Each row is followed by its class.
[ 33   3   8  36 -17  -1 -26  13  39  30  46   0  74 -11  20  44 -12  50
 -31   1   4  -4   4   7  38   6 -31 -54  64  23  72  -4 -22 -10  59]
k_843
[  5  39   2  11 -28 -34  -9 -43 -12 -27  41 -23 -13   7  11  23 -29  30
 -25 -45 -33  28  51 -17  31  74 -40 -32   5 -29  51  11  32   2 -31]
k_580
[  3  -7  -5  11 -31  -2   6   7  49  44 -22  -2  33 -39  41 -16  62 -10
  14   3  16  35 -37 -22 -12   0   7 -49 -30   1 -10 -19 -17 -19  44]
k_573
[  4   1   7  -4 -25 -14 -10  12  16 -17 -81 -16  39 -25  30 -16 -30  38
  25  21  22 -19  49  25  -9  50  40  27  46  88 -21  14 -17 -53  10]
k_843
[-13  46 -39   1  50 -31   6   0   4  -8  40  13  -2  32   5 -22 -28 -93
   3  -6  22  11 -29  -1  12 -27  39  16 -31 -37 -30 -50   2   1  12]
k_192
[ 47 -69   9 -35  17 -44   1   7  23  20  45  -6  58  -2   1 -11 -34 -25
 -26 -16 -20 -41 -10  41  29 -70  27  -5 -15  61  24 -10  20 -33  25]
k_192
[ 40 -24  25  -1  14   1   8  36  -4  21  22  29  27  52 -46  -6  35  38
 -12   3  68  -1 -50  11 -59  53 -24  65   3 -72  49 -27  20 -36   0]
k_145
[ 15 -18 -17 -27   9  -9 -23  15  48 -12  15 -21  40  19 -12 -14 -39  24
  22   2  36 -18  41   9  18  -5  20   3  -5  23 -24 -11 -23 -32  -3]
k_573
[ 56   6  12  -8  34 -46  11   5  10   6  37  16   1   4 -67  -6 -43  44
 -12  10  -3 -34 -35  61 -12  -2 -24   7  65  46  54 -11 -32  11  35]
k_580
[-18  12  22 -12  38 -43 -15  -9  -1  -2  22  29  15  -9 -19 -11  31 -71
   2 -10   6 -22 -29  -4   0  23  38  83   2 -69  76 -19  57 -60  53]
k_192
[  8 -29  21 -13 -12 -27 -23 -35  19  -3  15 -35  67  20 -21   3 -16  71
  -7   9 -19 -59  21  -3  17 -28 -21   5  36  41 -22  10 -14 -44  61]
k_843
[-16   9  30  41  19   1 -54   6 -43 -42 -37  13 -53   2  -1 -12  45  36
   1  27   5   8 114  43  62 -11 -19   2 -36  57 -14  19  33 -37 -29]
k_855
[  6 -14  40  21  11  -8  26 -14  18  45  28 -21   9 -57  52  27   3  43
 -16  18  18  22 -17 -19   5  -8 -61 -84  55 -40  55  10  -9  11  20]
k_192
[  36  -47   10  -11   61  -18    4   41   -8   28   23   21   25  -37
  -30  -36   20  -38  -10   44  -17  -77  -32   31   20 -106    7  -27
   -9   70    6   25  -51  -18   56]
k_58
[ 17  34   6 -11 -24 -22  26  -6 -16  25  19  17  52  27  12  26 -12 -65
  39 -19  21 -12 -69  42 -15 -48  27  29 -18 -14  38  15 -11 -14  36]
k_760
[-18  -6 -43  17  63 -26 -40   9 -35  35  21  22  -6  -1 -10  10  -2 -30
  53  13  23  21   9  -4  49   1  40   4 -30 -18  -3 -36  11 -41  25]
k_192
[-14 -37  21  21  11 -42  -7  -4  -9 -41 -39   9   4 -19  49 -44 -10  -9
  12 -24  11 -35 -21  24 -22  63  31 -59  11 -39  50  35 -30 -50 -29]
k_192
[ 15  33  -7  25  27 -16   0  -8   9  20  16  10 -24 -26  27   4  50 -55
  -9   9  25   2  -5 -17 -16  22  41 -81 -49   7  27  -1   7 -17  19]
k_400
[  13   15  -27    4  -15  -54  -33  -46   40 -101  -51    7  -36  -23
   61    9  -62   42   -8  -27   -6  -85   24   -4   31   38   38  -43
   35    6   29  -35  -48    5   -9]
k_855
[ 49  44   2   8 -13 -32   5 -18  46 -20 -42  51  23 -24 -34  33  26  49
 -25  -5  57 -33 -21  25 -33 -53 -15  15  -9  76  11   4 -25 -32  41]
k_58
[ -4  34 -26 -22  30 -18 -27   9  16  -1 -21 -16 -19 -19 -11  24 -47   5
 -18   1  -5 -12 -12  -2 -22  10   8 -65  33 -46  38  56 -17 -17  17]
k_580
[-18   3 -10   6 -28 -28 -22 -10  18 -14 -58   4  15  -2  11 -10 -17   4
 -26 -23 -14 -11 -23   2 -48  64  -8 -52  11 -37  42  57 -11 -58   3]
k_580
[ 13   7  -8 -33 -46  12  12   2  10 -45 -38  -2 -33   8  37  12 -45  24
  23  -4  19 -54 -29  55  -7 -10  28  41  20  59  40 -26 -14  15 -11]
k_855
[ 29  -3  -1   1  66 -48  10  21 -19  37   1  23 -29 -13   1 -35  21 -36
  53  -6   0  10 -10 -12  40 -33  27  26 -24 -58 -35 -50   6  -1  50]
k_192
[ 13  -2  10  27  28  39   6   2   1  27   7 -36 -24   4   4 -45  85  28
  30  38  36  23   9  -9 -11 -40   5 -37 -52  37 -68 -25   7  11  15]
k_635
[ -1  17  25 -18  45 -23   3 -45 -20 -11  24 -61  -7 -34  36  -3  -7  -5
  59  23  -1 -28  76 -32  39  26  50  20  40  13  32 -57   7  36  10]
k_145
[ 40 -32 -20 -12   8   8   5  31  -5  28  33   9  -7  26 -57 -18 -20  10
 -13  15  -5 -43 -47  52 -20 -26 -42  11  15  52  24  -4 -22 -19  30]
k_580
[-16 -89  29 -45  26  56  10  -3   7  60  13 -35  -7 -58 -58 -22   8  32
 -26  79 -37 -38   7  -3  -6 -31 -33  39  59  86   3  18 -11  21   8]
k_573
[ 11  -2  11   1  26  -5  -9 -17  36  23 -26  34 -35  50 -67  -1 -26   8
 -21 -31   0 -87 -60  28 -24 -75  23  19 -14 -41  58  -1  -3  32   6]
k_855
[ 23  57  31  13 -24  11   1  11  25  -9  40 -16  40  21  34  36  -7  29
 -22 -35   5   3   7  29 -18 -34 -38 -59  45 -21  87  25 -14  31   9]
k_580
[-25  24 -12  -9   2  10  17  -7 -37  -2  46 -29 -42 -29  11 -32  71   7
  18 -10 -31  -2  -6 -43 -27  20   9  -4 -28   5   2 -37  13   3  35]
k_580
[ 16 -13   9 -11  11  12   3  10  10  56  85 -33  16 -31 -12  36  13 -16
 -28  36   1  33 -10 -18  -6  -4 -53 -43   8  -3  24  38  40  12  13]
k_440
[ 29 -41   3  19  -2 -13 -21  19   7  68 -11  22  39  10 -25   9  53 -24
  -4   8 -12  29   0 -22 -15  -4   8  28 -42  -6 -26 -14  49  11 -22]
k_440
[ 36  -1  11 -15  66   2  -6  28  36  -1   4  -2  44 -12  -1 -40   4 -46
 -34  52   2 -43 -17  19 -18 -62  52  -2  38  25 -31  10 -24  27  26]
k_635
[ 23  12  42  27  21  38  35  28  10  44  38  10  12 -34  -2  -5  12   4
 -18  19  55 -53  27 -13 -10 -46 -76 -15  15  -6  55  51 -20  -7  -9]
k_58
[ 12  -7  35  20  39  -4  13  20 -14  76   4  47  -4 -57   1  28  45  19
 -21  20   6  21  33 -35 -18  34  25   5   6  -2  44  10  30   3  -3]
k_400
[ 41 -28   0  -6 -50  -2 -15 -65   3  18 -30 -34  61  15  10  33  -7  25
  22   6 -13  14  -4  19   6  59  22 -20  41  37  61 -27  -9  34 -23]
k_760
[-22  -6 -15  19  45 -21 -10  48  37  13  14  18  33 -46  44 -29   9 -44
 -29  42   7  42  13 -12  24  12  61  -2 -16  41 -13 -26  24 -48  42]
k_635
[-17  70 -15  13  -8  21 -24  14  17 -56 -66   4 -43 -57  53   4  68  18
  28  28  26  83  46  13  18  21  16 -22   5  61 -40 -20 -27   5  31]
k_573
[ 54 -12 -46 -36  64 -16  10  -4  29  11  27  29 -45  30 -86   5 -55  23
 -44  13  26 -46 -25  12 -34 -25  27  -4 -18  52 -38 -18 -23   7  10]
k_400
[-17 -34  26 -36  35 -24  38  22  13  22  41  -8  -9  12 -34 -17 -46 -24
 -34  23 -43  42 -81  50   4 -12   7  -4  18  -4  78   3   4  -2  54]
k_760
[-15  39  11  43  -2 -45 -33 -57   4 -41  15  25  26  -6   1   6  16 -13
 -12 -63  -2 -31  45 -27  29  46  18 -49 -43 -38  87  36   5 -34 -14]
k_58
[ -7  16 -19  60 -16   3 -10  20   8   8 -17  71  24  13  18 -38  62 -33
  41 -31   3  37  -5  28  26  -8  31  19 -46  47 -16 -63 -41   7  28]
k_573
[  6 -10  11   4 -12  62  38  25  19  33 -29  -9   2  50  24 -33  24  17
 -29   2  29  32  61 -34 -63   6   4   4 -45  14 -62 -16  19  28 -76]
k_400
[ 20 -13   3  28 -15 -11   6 -15  38  39  79  -3  37 -44  25  49  14 -14
 -15  32  21 -29 -51 -29 -13   8 -61 -35  48  -4  65 -23  -5   6  37]
k_440
[ 50  17  43 -22 -45 -14  -5  -1  42  14  -7  18  76  52  -4  31  -4  61
 -20 -28  22  12 -25  47 -15 -36 -25  10  19 -42  48  24  23   3  29]
k_855
[ -2 -22   1   6  14 -23   9  18 -14  50  22  35  46  24 -14 -11  18 -21
  -4  -8  13  31 -40   3 -13   7  -6  19 -42 -34   7   0  16 -53  51]
k_145
[-17   3  52  49  19  48  -1  31   5  40  52   4  22  -4  35  57  24  45
 -34  69  58  10  72 -11  -1 -11 -64 -16  52  22  61  -4  10  -9 -25]
k_400
[ -7   9   6 -19 -23   5  29 -39   2  32   5 -19   7 -35  32  -6 -15  44
  57 -10 -12   6  38   5  27   0  31  15   8  78  20 -38   8  32  43]
k_855
[ 29  -5 -23  17  19  -9 -23  18   5  55  67  50  63 -57 -16  -8  59 -52
 -14  23  -2  19   5 -24  36  41   4  21   1  15  11 -28  -1 -20  49]
k_573
[ 83  56 -45 -16  -7  -6  -8 -11  68  15   8 -49  21   8   1  17 -13 -15
  -4  26  32 -16 -37   4  13 -39   3 -55  24  42 -34 -48 -29  23  84]
k_843
[  4  17 -18  -1  26   8  23 -25 -31  51  40  35 -23 -18 -29 -45  35  22
  16 -47 -30  11  44 -44  16   4  13  19 -61 -12 -44 -11  21  29  41]
k_855
[-12 -29   3   5  38  21  10  54  47  42  21   2 -13 -36  -4  -7 -15  45
 -25  31  27   7  32 -33  10 -33 -38 -13  12  -6 -27  -4 -25 -10   1]
k_573
[ -5 -16  -9  -8  64  14  -7  12 -11  82  -8 -15  36 -19 -38 -16 -21 -32
  35  46  15  17  46   3  -3   4  50  -7   8  30   8  20  -5 -10   8]
k_760
[-13   6   5   3  37  42  22  36 -17  21  -2  16  -9 -50  16 -40  66  16
  20   7 -10  21  41 -53  -4  24  46  23   1   8  24 -44 -14  51   3]
k_58
[ -6 -63  16 -29  -2  51  20  14 -24  15 -12  -1   4   9 -22 -28   4  16
  -5  19 -23 -32 -12  21 -29 -26 -31  37  26  14   9  35 -26 -14  19]
k_760
[-43 -26  -7 -43  34 -17 -27  -5   0 -58  -9   6 -39   5  11   8 -50   7
 -37 -12 -51 -27  64 -28  24  25  38   3   1 -18   7  37  12 -43   7]
k_400
[ 37  65  -2  -3  -9  42  23  33 -12 -16 -13  23 -63  31 -35 -20  24  30
  10 -27  46 -16 -39  21 -73  22 -79  24  23 -81  13  41 -25  -3  22]
k_580
[ 52  56 -24 -19  -6 -10 -19   2  21 -14 -22  -5  10 -46  36  15  -7  -5
   7 -32  -7 -27  14 -23 -15  57  17 -43  62 -58  59  20 -24  18  31]
k_580
[ 16  33  22 -26   7  12  33  25 -20 -32   3  16 -53  -3 -12  -5  56 -22
 -61   7  29  26 -85  19 -74  29 -28  26 -13 -53  28  32  25 -16  19]
k_145
[ 34  31   9 -39 -30  13  14  22 -14  -6  -7 -36  20   5  34  -6 -24   3
  25   3 -29  40  11  24  32  43  26  33  52  22   0  -4   2  42  24]
k_843
[-11 -77  11 -34  15  42 -29   9  23  31  -4   3  58  25 -85 -25  31  32
 -21  59  -2 -37 -27  33 -37 -53 -15  58  28  69 -23   7 -25 -25  28]
k_573
[ 50  22  11   0 -31 -49   4 -16 -54 -27 -49  11  17 -24  32  28  39 -10
  -3  33   4  34 -35  33 -15  28   4 -19   2  12 -36  33 -19  -7 -27]
k_760
[-33 -49  -6  21 -61  27 -46 -41   3   3 -29 -16  71   8  45  24  40 -10
  56   9 -26 -28   5  11  -8   7  22   3  21  81  42 -27  -9   6   9]
k_440
[ 10 -60   7 -32 -19  10  -2  60   5  12  20 -24 -42  15  -8   8  -1  38
 -12 -16 -21 -32 -61   2  18   3   9  39 -17 -26  63 -21  37 -45  35]
k_843
[  4 -33  31 -23  80  -9  -2  -3 -42 -10  78 -27 -22   8 -27 -33  -3 -22
  28  55 -30 -27 -23  49  56 -50 -26   2  62  -1  30 -21 -22  21  61]
k_192
[ 11  23 -17   8  10   7 -37  -6 -35 -36 -81  17 -22 -14  14   1  72   5
   1  32   5  72  22  27   1  11   9  -1  -1  40 -65 -10   4   0   0]
k_192
[ 56 -19  10 -32   2  21 -11   7  13   9 -21  18  60  18  -3  18  -1  98
 -13  -2  -1  50  86  17 -12  30   9 -12  41  54 -21  23  -8  20   5]
k_400
[ 59 -64  17 -28  44 -39  11   2  -2  52  45  55  23   0 -68   9 -24 -32
 -58  42 -37 -70 -66  43   1 -48 -20  18  33  45  28  29 -17 -16  61]
k_400
[ 25  -8 -18  25   0 -25 -22 -27  15 -54 -39  49 -48  13   5   5 -23   1
 -41   0  -3 -44  -7   7  10  63 -39 -41  24 -18  19  16 -42 -34  11]
k_400
[ 41   9  24 -11 -43 -37  12 -43  -6 -49 -28 -47   0  11  54  -1  14  23
  35 -22  23  21  33  33  12   3  24  -1 -29  57 -23 -44  31   5 -48]
k_192
[ 15   8 -21 -15  21  10 -13 -46  -8  -7 -29 -32 -26  -2 -22  -1 -31  50
  63  24  17   2  95 -25  43  49 -20  32  45   0 -27 -26 -18  -5  22]
k_760
[  3  13  -8   4  -2  32 -38  39  29 -18 -27  14  34 -44  34   7  48  47
   5   7  24  47  76   3  14   5  11 -26  16  50 -19  12 -26 -15  18]
k_573
